Below are the code and all the weights of a small trained network. Each question names an input and a target symbol and asks about switching units off, where a switched-off unit gives its printed mean instead of its output.

import numpy as np


def w(rows, s, z=0):
    codes = np.array(rows[::2]) - 128.0
    scale = np.full(codes.shape[1], s)
    scale[-1] = z or s
    return codes * scale


def norm(h):
    return h / np.sqrt((h * h).mean(-1, keepdims=True) + 1e-5)


def f(y):
    return y / 2 * (1 + np.tanh(0.7978845608 * (y + 0.044715 * y**3)))


def softmax(a):
    e = np.exp(a - a.max(-1, keepdims=True))
    return e / e.sum(-1, keepdims=True)


def log_softmax(a):
    a = a - a.max(-1, keepdims=True)
    return a - np.log(np.exp(a).sum(-1, keepdims=True))


def net(x, mask):
    ids = ['Ξαγδεζπστψ'.index(c) for c in x.split()]
    T = len(ids)
    res = E[ids] + P[:T]
    u = 0
    for l in range(3):
        q, k, v = (norm(res) @ M[l].T for M in (Q, K, V))
        z = softmax(np.where(np.tri(T) > 0, q @ k.T / 2**0.5, -1e9)) @ v
        res = res + np.where(mask[u], z, O[l][:, -1]) @ O[l][:, :-1]
        u += 1
        y = f(norm(res) @ A[l][:, :-1].T + A[l][:, -1])
        res = res + np.where(mask[u : u + 12], y, B[l][:, -1]) @ B[l][:, :-1]
        u += 12
    return log_softmax(norm(res)[-1] @ U[:, :-1].T + U[:, -1])


Q, K, V, O, A, B = {}, {}, {}, {}, {}, {}
E = w([
[109,125,105,252],'Ξ',
[122,111,230,154],'α',
[87,119,122,92],'γ',
[146,146,103,136],'δ',
[105,138,133,92],'ε',
[101,127,126,93],'ζ',
[149,154,107,139],'π',
[174,123,133,156],'σ',
[144,133,94,130],'τ',
[164,168,103,162],'ψ',
],0.0042)
P = w([
[144,212,130,121],'0',
[85,213,92,218],'1',
[161,151,139,119],'2',
[97,125,37,226],'3',
[179,112,141,128],'4',
[104,76,9,224],'5',
[183,116,146,125],'6',
],0.0013)
Q[0] = w([
[58,107,106,14],'0.h1',
[183,186,2,183],'0.h1',
],0.0045)
K[0] = w([
[34,119,96,39],'0.h1',
[218,152,2,190],'0.h1',
],0.006)
V[0] = w([
[164,85,250,128],'0.h1',
[10,148,201,7],'0.h1',
],0.0023)
O[0] = w([
[209,2,191,141,46],'0.h1',
[230,167,39,230,8],'0.h1',
],0.0021,0.0017)
A[0] = w([
[136,114,142,108,98],'0.n1',
[133,135,126,179,108],'0.n2',
[164,4,186,123,25],'0.n3',
[137,113,133,117,3],'0.n4',
[128,128,128,128,128],'0.n5',
[138,131,143,234,132],'0.n6',
[156,120,147,115,78],'0.n7',
[115,159,111,118,87],'0.n8',
[46,67,130,112,134],'0.n9',
[140,93,190,231,184],'0.n10',
[77,98,129,110,132],'0.n11',
[251,82,98,102,98],'0.n12',
],0.0034,0.003)
B[0] = w([
[116,152,77,159,75],'0.n1',
[81,120,136,112,128],'0.n2',
[160,3,78,185,50],'0.n3',
[70,111,118,189,10],'0.n4',
[128,128,128,128,128],'0.n5',
[65,117,135,50,194],'0.n6',
[107,144,75,159,57],'0.n7',
[131,77,140,157,121],'0.n8',
[160,226,128,154,133],'0.n9',
[127,97,135,17,249],'0.n10',
[156,183,133,148,130],'0.n11',
[79,232,111,105,70],'0.n12',
],0.0022,0.0012)
Q[1] = w([
[252,196,117,2],'1.h1',
[177,172,121,66],'1.h1',
],0.0066)
K[1] = w([
[114,1,136,157],'1.h1',
[115,34,130,153],'1.h1',
],0.0081)
V[1] = w([
[137,125,143,5],'1.h1',
[115,173,65,54],'1.h1',
],0.0031)
O[1] = w([
[207,4,159,112,166],'1.h1',
[121,107,63,25,246],'1.h1',
],0.0026,0.0011)
A[1] = w([
[150,151,163,255,117],'1.n1',
[112,108,135,142,1],'1.n2',
[138,140,106,128,184],'1.n3',
[137,139,114,118,151],'1.n4',
[136,125,95,137,194],'1.n5',
[134,82,174,200,93],'1.n6',
[178,124,119,143,76],'1.n7',
[201,122,177,135,183],'1.n8',
[92,106,126,106,206],'1.n9',
[97,86,163,106,182],'1.n10',
[116,95,136,119,61],'1.n11',
[119,155,108,154,211],'1.n12',
],0.0065,0.0017)
B[1] = w([
[75,78,184,80,173],'1.n1',
[146,191,120,89,52],'1.n2',
[122,84,134,145,201],'1.n3',
[117,92,129,135,177],'1.n4',
[139,76,144,161,188],'1.n5',
[130,118,2,49,135],'1.n6',
[163,116,153,108,84],'1.n7',
[159,61,109,173,210],'1.n8',
[80,132,153,168,216],'1.n9',
[71,199,107,180,186],'1.n10',
[127,171,125,139,87],'1.n11',
[112,89,143,181,246],'1.n12',
],0.0035,0.0013)
Q[2] = w([
[5,203,61,41],'2.h1',
[100,163,99,193],'2.h1',
],0.0015)
K[2] = w([
[167,225,1,154],'2.h1',
[114,136,123,169],'2.h1',
],0.003)
V[2] = w([
[10,192,174,186],'2.h1',
[18,118,76,131],'2.h1',
],0.0013)
O[2] = w([
[250,6,133,63,245],'2.h1',
[207,43,216,195,254],'2.h1',
],0.0011,0.00056)
A[2] = w([
[96,160,210,233,124],'2.n1',
[132,126,125,131,113],'2.n2',
[140,104,119,220,57],'2.n3',
[218,152,188,156,63],'2.n4',
[55,87,103,158,139],'2.n5',
[64,205,109,154,54],'2.n6',
[235,198,154,64,62],'2.n7',
[203,151,148,160,42],'2.n8',
[128,128,128,128,127],'2.n9',
[83,143,147,71,4],'2.n10',
[254,116,86,139,108],'2.n11',
[41,163,234,117,69],'2.n12',
],0.0043,0.0026)
B[2] = w([
[9,144,103,169,239],'2.n1',
[132,133,130,119,118],'2.n2',
[125,158,166,55,135],'2.n3',
[186,71,98,158,97],'2.n4',
[138,93,157,216,250],'2.n5',
[171,85,213,142,145],'2.n6',
[110,126,218,162,88],'2.n7',
[215,125,112,133,74],'2.n8',
[128,128,128,128,127],'2.n9',
[166,185,140,53,74],'2.n10',
[125,254,119,162,119],'2.n11',
[129,220,87,203,184],'2.n12',
],0.0031,0.0019)
U = w([
[35,161,129,181,204],'Ξ',
[129,19,186,141,161],'α',
[124,88,26,114,3],'γ',
[122,150,182,49,108],'δ',
[156,203,129,120,98],'ε',
[148,197,38,112,99],'ζ',
[143,164,213,96,61],'π',
[249,124,89,158,191],'σ',
[103,118,89,8,113],'τ',
[174,173,206,157,32],'ψ',
],0.012,0.0036)

Each question gives the input, a string of symbols that net reads in full, and the target symbol t.
The units are the heads (2 rows each of Q, K, V and O) and the neurons (one row each of A and B). Each row of codes is followed by its name. A weight is (code - 128) times the scale printed after its matrix; where a second scale follows, it is the last column's (O, A, B and U).
mask holds one flag per unit, layer by layer, with each layer's heads first. A switched-off unit (its flag False) gives its mean, the last column of its rows in O or B, instead of its output. The means were averaged over made-up inputs and are rounded, as every weight is.
A unit's drop is (log p(t) with every unit on - log p(t) with that unit switched off) / (log p(t) with every unit on - log p(t) with every unit switched off).
The circuit of an input: a set's keep is (log p(t) with only the set's units on - log p(t) with every unit switched off) / (log p(t) with every unit on - log p(t) with every unit switched off). Starting from the 12 units with the biggest drops (on a tie, the unit counted first), units are removed one at a time, each time the one whose removal leaves the highest keep (on an exact tie, the one counted first), for as long as the keep stays at least 0.8.
circuit, biggest first: the units of the circuit, biggest drop first
most important unit: the unit with the biggest drop
k most important neurons: the k neurons with the biggest drops, biggest first
k most important neurons of layer l: the k neurons of layer l with the biggest drops, biggest first
input α τ τ π γ, target α: 2 most important neurons of layer 0 : [0.n12, 0.n3]
input ψ τ ε τ ζ ζ ζ, target ζ: most important neuron of layer 2 : [2.n11]
input τ Ξ δ γ ζ ζ γ, target Ξ: 2 most important neurons : [0.n10, 1.n6]
input ψ τ γ Ξ τ π ζ, target Ξ: circuit, biggest first : [1.h1, 0.h1]
input ψ τ δ Ξ Ξ α, target Ξ: 2 most important neurons : [1.n10, 0.n10]
input γ σ τ γ Ξ σ γ, target σ: 3 most important neurons of layer 0 : [0.n6, 0.n10, 0.n3]
input ψ α τ α τ α ζ, target α: 2 most important neurons : [0.n10, 1.n1]
input τ τ τ ψ ε σ, target Ξ: 3 most important neurons : [1.n10, 0.n6, 1.n6]
input ζ τ ε τ, target α: circuit, biggest first : [2.n12, 1.n10]
input α τ α ψ ψ τ π, target α: 3 most important neurons of layer 0 : [0.n10, 0.n6, 0.n3]
input τ ψ ε α ψ, target α: 2 most important neurons : [1.n1, 0.n10]
input τ τ γ, target γ: 2 most important neurons of layer 2 : [2.n1, 2.n12]
input τ Ξ σ τ π, target σ: 3 most important neurons of layer 1 : [1.n8, 1.n1, 1.n9]
input ψ π σ π τ α ε, target α: 4 most important neurons : [1.n1, 0.n10, 0.n12, 0.n3]
input π ζ σ α ζ σ ζ, target σ: 2 most important neurons : [0.n10, 2.n11]
input γ α ψ τ π, target α: most important unit : 1.h1
input γ ζ τ ψ ζ α γ, target α: 2 most important neurons : [0.n10, 1.n1]
input ψ ζ σ γ τ α, target Ξ: circuit, biggest first : [1.n10, 2.n12]
input σ σ ψ, target σ: 2 most important neurons : [1.n8, 2.n11]
input τ ψ ζ τ, target α: 2 most important neurons : [2.n12, 2.n1]
input σ ζ ε ζ, target α: most important unit : 0.h1
input ζ γ α π ψ Ξ ζ, target Ξ: 2 most important neurons : [0.n12, 2.n1]
input Ξ σ ψ Ξ σ ζ π, target σ: 3 most important neurons of layer 2 : [2.n4, 2.n11, 2.n8]
input ζ π ζ, target ζ: 2 most important neurons : [1.n1, 2.n11]
input ψ α γ δ α σ, target Ξ: 3 most important neurons of layer 1 : [1.n10, 1.n9, 1.n6]
input α τ τ ζ δ, target α: 3 most important neurons : [1.n1, 1.n8, 0.n10]
input ψ σ α σ τ τ δ, target σ: most important neuron : [1.n8]
input ζ α ε ζ δ, target α: 2 most important neurons : [1.n1, 0.n10]
input σ ζ γ, target σ: 2 most important neurons of layer 2 : [2.n11, 2.n1]
